[[123 134 153 124 125 123 124]
 [127 129 131 127 126 127 127]
 [126 124 125 127 134 129 132]]
=>
[[126 124 125 127 134 129 132]
 [123 134 153 124 125 123 124]
 [127 129 131 127 126 127 127]]

[[128 148 120 134 128 125 105]
 [129 135 118 126 127 132 138]
 [128 132 118 146 129 129 142]
 [127 133 127 129 127 128 117]
 [129 128 119 133 127 132 149]]
=>
[[129 128 119 133 127 132 149]
 [128 148 120 134 128 125 105]
 [129 135 118 126 127 132 138]
 [128 132 118 146 129 129 142]
 [127 133 127 129 127 128 117]]

[[123 120 124]
 [132 128 124]
 [132 127 124]
 [127 122 152]
 [130 131 121]
 [127 127 129]
 [123 125 128]
 [128 129 125]
 [128 130 132]]
=>
[[128 130 132]
 [123 120 124]
 [132 128 124]
 [132 127 124]
 [127 122 152]
 [130 131 121]
 [127 127 129]
 [123 125 128]
 [128 129 125]]

[[112 136 128 123 128 128]
 [135 133 129 120 129 128]
 [130 128 128 127 128 128]
 [126 129 129 134 128 128]
 [131 121 128 120 129 128]
 [128 127 128 130 128 128]
 [121 125 129 139 129 128]
 [148 134 129 126 128 128]
 [154 119 129 137 129 128]
 [134 132 129 122 128 128]]
=>
[[134 132 129 122 128 128]
 [112 136 128 123 128 128]
 [135 133 129 120 129 128]
 [130 128 128 127 128 128]
 [126 129 129 134 128 128]
 [131 121 128 120 129 128]
 [128 127 128 130 128 128]
 [121 125 129 139 129 128]
 [148 134 129 126 128 128]
 [154 119 129 137 129 128]]

[[117 144 115 110 128]
 [127 137 123 128 130]
 [110 137 116 105 126]
 [127 119 130 121 130]
 [130 137 122 127 131]
 [130 138 122 128 130]
 [135 131 122 124 132]
 [129 137 117 118 130]]
=>
[[129 137 117 118 130]
 [117 144 115 110 128]
 [127 137 123 128 130]
 [110 137 116 105 126]
 [127 119 130 121 130]
 [130 137 122 127 131]
 [130 138 122 128 130]
 [135 131 122 124 132]]

[[121 121 110 116]
 [144 134 141 131]
 [145 128 143 124]
 [114 125 101 131]
 [145 137 143 122]
 [145 137 143 125]]
=>
[[145 137 143 125]
 [121 121 110 116]
 [144 134 141 131]
 [145 128 143 124]
 [114 125 101 131]
 [145 137 143 122]]

[[109 122 118 109]
 [104 131 121 108]
 [113 130 117 131]
 [124 115 110 136]]
=>
[[124 115 110 136]
 [109 122 118 109]
 [104 131 121 108]
 [113 130 117 131]]

[[137 125 126 115 126 125]
 [125 124 106 120 137 143]
 [145 100 121 121 117 104]]
=>
[[145 100 121 121 117 104]
 [137 125 126 115 126 125]
 [125 124 106 120 137 143]]

[[105 133]
 [105 130]
 [105 127]
 [107 137]
 [105 128]
 [106 136]
 [106 134]
 [105 125]
 [105 132]
 [105 123]
 [105 122]]
=>
[[105 122]
 [105 133]
 [105 130]
 [105 127]
 [107 137]
 [105 128]
 [106 136]
 [106 134]
 [105 125]
 [105 132]
 [105 123]]
---
[[136 124 143]
 [141 123 148]
 [138 125 136]
 [148 122 146]
 [144 123 142]
 [126 128 134]
 [132 126 139]
 [146 121 152]
 [133 127 131]]
=>
[[133 127 131]
 [136 124 143]
 [141 123 148]
 [138 125 136]
 [148 122 146]
 [144 123 142]
 [126 128 134]
 [132 126 139]
 [146 121 152]]

[[119 144 124 122 136 112 127 140 136 136 124 113 125 132 125 131]
 [116 134 130 123 135 126 140 130 151 126 130 135 132 135 138 135]
 [112 134 125 122 131 124 140 126 135 137 142 129 132 131 139 140]
 [109 137 117 128 125 128 137 122 134 121 134 124 132 129 137 143]
 [115 138 126 120 135 112 129 139 133 138 142 118 125 131 128 135]
 [116 139 126 121 135 113 131 139 136 137 138 120 125 132 128 135]]
=>
[[116 139 126 121 135 113 131 139 136 137 138 120 125 132 128 135]
 [119 144 124 122 136 112 127 140 136 136 124 113 125 132 125 131]
 [116 134 130 123 135 126 140 130 151 126 130 135 132 135 138 135]
 [112 134 125 122 131 124 140 126 135 137 142 129 132 131 139 140]
 [109 137 117 128 125 128 137 122 134 121 134 124 132 129 137 143]
 [115 138 126 120 135 112 129 139 133 138 142 118 125 131 128 135]]

[[133 132 120 129 134 125 130 135 131 127 134 122]
 [133 131 125 133 130 124 134 132 132 133 131 124]
 [131 131 129 131 127 125 133 132 131 133 129 124]
 [125 133 127 131 131 126 130 129 130 129 129 129]
 [126 129 124 129 131 125 127 129 126 132 125 130]
 [118 117 137 117 116 138 116 116 121 116 122 137]
 [107 107 146 104 110 150 104 108 105 106 103 150]
 [108 106 149 107 107 150 106 108 105 105 105 151]]
=>
[[108 106 149 107 107 150 106 108 105 105 105 151]
 [133 132 120 129 134 125 130 135 131 127 134 122]
 [133 131 125 133 130 124 134 132 132 133 131 124]
 [131 131 129 131 127 125 133 132 131 133 129 124]
 [125 133 127 131 131 126 130 129 130 129 129 129]
 [126 129 124 129 131 125 127 129 126 132 125 130]
 [118 117 137 117 116 138 116 116 121 116 122 137]
 [107 107 146 104 110 150 104 108 105 106 103 150]]

[[119 123 122 123 141 128 128 112 132 136 132 129 115 128 155 118]
 [143 107 122 131 147 135 134 124 143 123 124 119 133 133 135 128]]
=>
[[143 107 122 131 147 135 134 124 143 123 124 119 133 133 135 128]
 [119 123 122 123 141 128 128 112 132 136 132 129 115 128 155 118]]

[[132 132 133 136 130]
 [116 147 122 125 124]
 [126 120 126 128 121]
 [120 150 141 128 122]]
=>
[[120 150 141 128 122]
 [132 132 133 136 130]
 [116 147 122 125 124]
 [126 120 126 128 121]]

[[140 133 129 114 120 120 134 145]
 [147 137 127 113 129 129 134 146]
 [142 148 124 100 114 114 129 139]
 [140 138 121 112 122 122 126 128]
 [152 148 134 106 117 117 139 141]]
=>
[[152 148 134 106 117 117 139 141]
 [140 133 129 114 120 120 134 145]
 [147 137 127 113 129 129 134 146]
 [142 148 124 100 114 114 129 139]
 [140 138 121 112 122 122 126 128]]

[[126 124 130 126 129]
 [129 127 125 127 133]
 [135 120 140 122 114]
 [102 135 109 156 152]
 [143 139 132 120 106]
 [127 126 129 129 130]
 [130 128 128 129 134]
 [129 127 129 128 134]]
=>
[[129 127 129 128 134]
 [126 124 130 126 129]
 [129 127 125 127 133]
 [135 120 140 122 114]
 [102 135 109 156 152]
 [143 139 132 120 106]
 [127 126 129 129 130]
 [130 128 128 129 134]]
